Here is a tiny trained network, its code and every weight. The questions are about switching its units off for an input and a class, where a switched-off unit gives its printed mean instead of its output.

import numpy as np


def w(rows, s, z=0):
    codes = np.array(rows[::2]) - 128.0
    scale = np.full(codes.shape[1], s)
    scale[-1] = z or s
    return codes * scale


def f(y):
    return np.maximum(y, 0)


def log_softmax(a):
    a = a - a.max(-1, keepdims=True)
    return a - np.log(np.exp(a).sum(-1, keepdims=True))


def net(x, mask):
    res = np.array(x, float).reshape(1, 6) / 4 @ E
    y = f(res @ A[0][:, :-1].T + A[0][:, -1])
    res = res + np.where(mask, y, B[0][:, -1]) @ B[0][:, :-1]
    return log_softmax(res[-1] @ U[:, :-1].T + U[:, -1])


A, B = {}, {}
E = w([
[122,222,133,129,77,252],'x0',
[92,86,220,116,23,89],'x1',
[75,55,218,150,208,216],'x2',
[122,129,119,128,131,126],'x3',
[188,32,59,214,74,190],'x4',
[49,167,113,254,126,91],'x5',
],0.0076)
A[0] = w([
[161,140,93,94,98,99,147],'N0',
[151,93,87,162,110,142,34],'N1',
[242,80,127,35,113,134,123],'N2',
[97,77,197,115,171,166,57],'N3',
[112,44,111,119,180,17,44],'N4',
[93,183,112,215,118,138,73],'N5',
[134,144,92,153,209,140,139],'N6',
[59,225,157,102,143,96,77],'N7',
[203,173,73,128,37,72,16],'N8',
[171,141,60,123,233,123,107],'N9',
[135,149,106,197,132,80,126],'N10',
[104,78,208,101,29,101,102],'N11',
[155,176,121,107,105,64,155],'N12',
[77,94,176,120,48,94,79],'N13',
[163,52,111,214,105,179,74],'N14',
[94,195,122,115,92,203,11],'N15',
[65,132,153,246,129,66,123],'N16',
[127,89,189,143,179,186,2],'N17',
[111,190,168,88,144,105,22],'N18',
[176,94,169,52,153,158,65],'N19',
[136,174,101,104,101,72,56],'N20',
[58,158,83,144,105,112,117],'N21',
[144,70,165,130,139,61,172],'N22',
[77,187,144,114,53,192,48],'N23',
[75,184,167,75,182,102,54],'N24',
[160,94,78,183,43,184,60],'N25',
],0.011,0.0081)
B[0] = w([
[94,108,165,163,176,169,197],'N0',
[158,95,100,115,137,85,161],'N1',
[27,120,197,73,106,100,240],'N2',
[104,138,148,217,229,136,204],'N3',
[217,97,167,133,84,254,215],'N4',
[85,127,151,77,116,144,208],'N5',
[129,199,98,124,101,123,215],'N6',
[197,70,122,111,149,83,217],'N7',
[107,127,178,238,172,117,209],'N8',
[113,198,46,125,79,120,226],'N9',
[90,100,180,72,89,129,204],'N10',
[117,205,19,147,102,110,235],'N11',
[124,116,134,176,168,161,216],'N12',
[119,184,28,130,106,114,201],'N13',
[169,101,115,110,153,61,238],'N14',
[190,129,183,133,97,163,179],'N15',
[62,121,184,80,118,125,254],'N16',
[91,150,131,184,158,101,180],'N17',
[150,71,102,131,132,79,168],'N18',
[66,110,147,112,119,129,194],'N19',
[92,122,133,175,178,133,172],'N20',
[91,102,164,108,120,142,188],'N21',
[186,154,131,126,117,169,229],'N22',
[193,115,111,123,123,197,196],'N23',
[180,53,95,116,135,55,203],'N24',
[162,56,107,106,164,89,226],'N25',
],0.0095,0.008)
U = w([
[110,125,145,113,112,146,249],'0',
[156,65,119,97,134,64,81],'1',
[77,135,161,217,183,155,82],'2',
[175,124,159,107,70,245,139],'3',
[28,119,178,47,89,134,72],'4',
[96,210,54,121,78,116,85],'5',
],0.011,0.016)

Each question gives the input, the list of numbers given to net, and the class t.
The units are the neurons (one row each of A and B). Each row of codes is followed by its name. A weight is (code - 128) times the scale printed after its matrix; where a second scale follows, it is the last column's (A, B and U).
mask holds one flag per neuron, in row order. A switched-off neuron (its flag False) gives its mean, the last column of its row in B, instead of its output. The means were averaged over made-up inputs and are rounded, as every weight is.
A unit's drop is (log p(t) with every unit on - log p(t) with that unit switched off) / (log p(t) with every unit on - log p(t) with every unit switched off).
The circuit of an input: a set's keep is (log p(t) with only the set's units on - log p(t) with every unit switched off) / (log p(t) with every unit on - log p(t) with every unit switched off). Starting from the 12 units with the biggest drops (on a tie, the unit counted first), units are removed one at a time, each time the one whose removal leaves the highest keep (on an exact tie, the one counted first), for as long as the keep stays at least 0.8.
circuit, biggest first: the units of the circuit, biggest drop first
unit that matters most: the unit with the biggest drop
k most important neurons: the k neurons with the biggest drops, biggest first
drop of u: that unit's drop, to one decimal
input [-6,1,4,4,1,5], class 3: circuit, biggest first -> (N4 N22)
input [0,3,-3,3,8,5], class 1: circuit, biggest first -> (N25)
input [2,4,7,-1,-4,-4], class 2: 2 most important neurons -> (N3 N17)
input [1,5,7,3,2,8], class 4: 3 most important neurons -> (N16 N5 N8)
input [4,0,4,-6,5,-8], class 4: 2 most important neurons -> (N2 N19)
input [-8,7,4,-6,-5,8], class 3: 3 most important neurons -> (N4 N22 N2)
input [-5,-5,4,-5,4,7], class 4: circuit, biggest first -> (N16 N10)
input [-1,6,-1,4,0,-2], class 5: circuit, biggest first -> (N11 N13)
input [-2,-2,-6,2,3,1], class 2: circuit, biggest first -> (N8 N0)
input [-7,0,-6,4,6,-5], class 3: 2 most important neurons -> (N4 N22)
input [5,-7,5,6,6,-2], class 5: circuit, biggest first -> (N9 N6 N4)
input [-8,-1,4,-5,-1,-7], class 3: 3 most important neurons -> (N4 N22 N16)
input [-7,-2,-8,-5,6,-6], class 2: 2 most important neurons -> (N8 N0)
input [0,4,-1,5,-7,6], class 1: circuit, biggest first -> (N7)
input [-2,-1,-5,1,-8,-6], class 1: 3 most important neurons -> (N24 N7 N18)
input [6,-3,4,3,-5,-8], class 4: 4 most important neurons -> (N2 N19 N4 N22)
input [6,6,-6,-6,-7,6], class 1: 3 most important neurons -> (N7 N24 N18)
input [-5,4,1,-5,0,-8], class 4: 2 most important neurons -> (N2 N19)
input [7,-5,6,5,1,7], class 3: circuit, biggest first -> (N15 N23)
input [-3,-5,-5,5,-4,6], class 4: 2 most important neurons -> (N10 N16)
input [-5,8,8,4,-6,-2], class 2: unit that matters most -> N3
input [6,2,-7,2,8,2], class 1: 2 most important neurons -> (N25 N14)
input [-6,6,2,4,3,-5], class 3: 2 most important neurons -> (N4 N22)
input [-1,1,-8,-5,-4,8], class 2: 3 most important neurons -> (N8 N12 N20)
input [-7,-4,-5,-3,4,-2], class 3: drop of N4 -> 0.7
input [-3,-4,-1,7,-8,6], class 1: drop of N20 -> 0.0
input [-1,8,0,0,0,7], class 5: drop of N13 -> 1.1
input [-2,-2,0,5,-7,-4], class 1: circuit, biggest first -> (N24)
input [-7,-2,-8,2,3,-2], class 2: drop of N8 -> 0.6
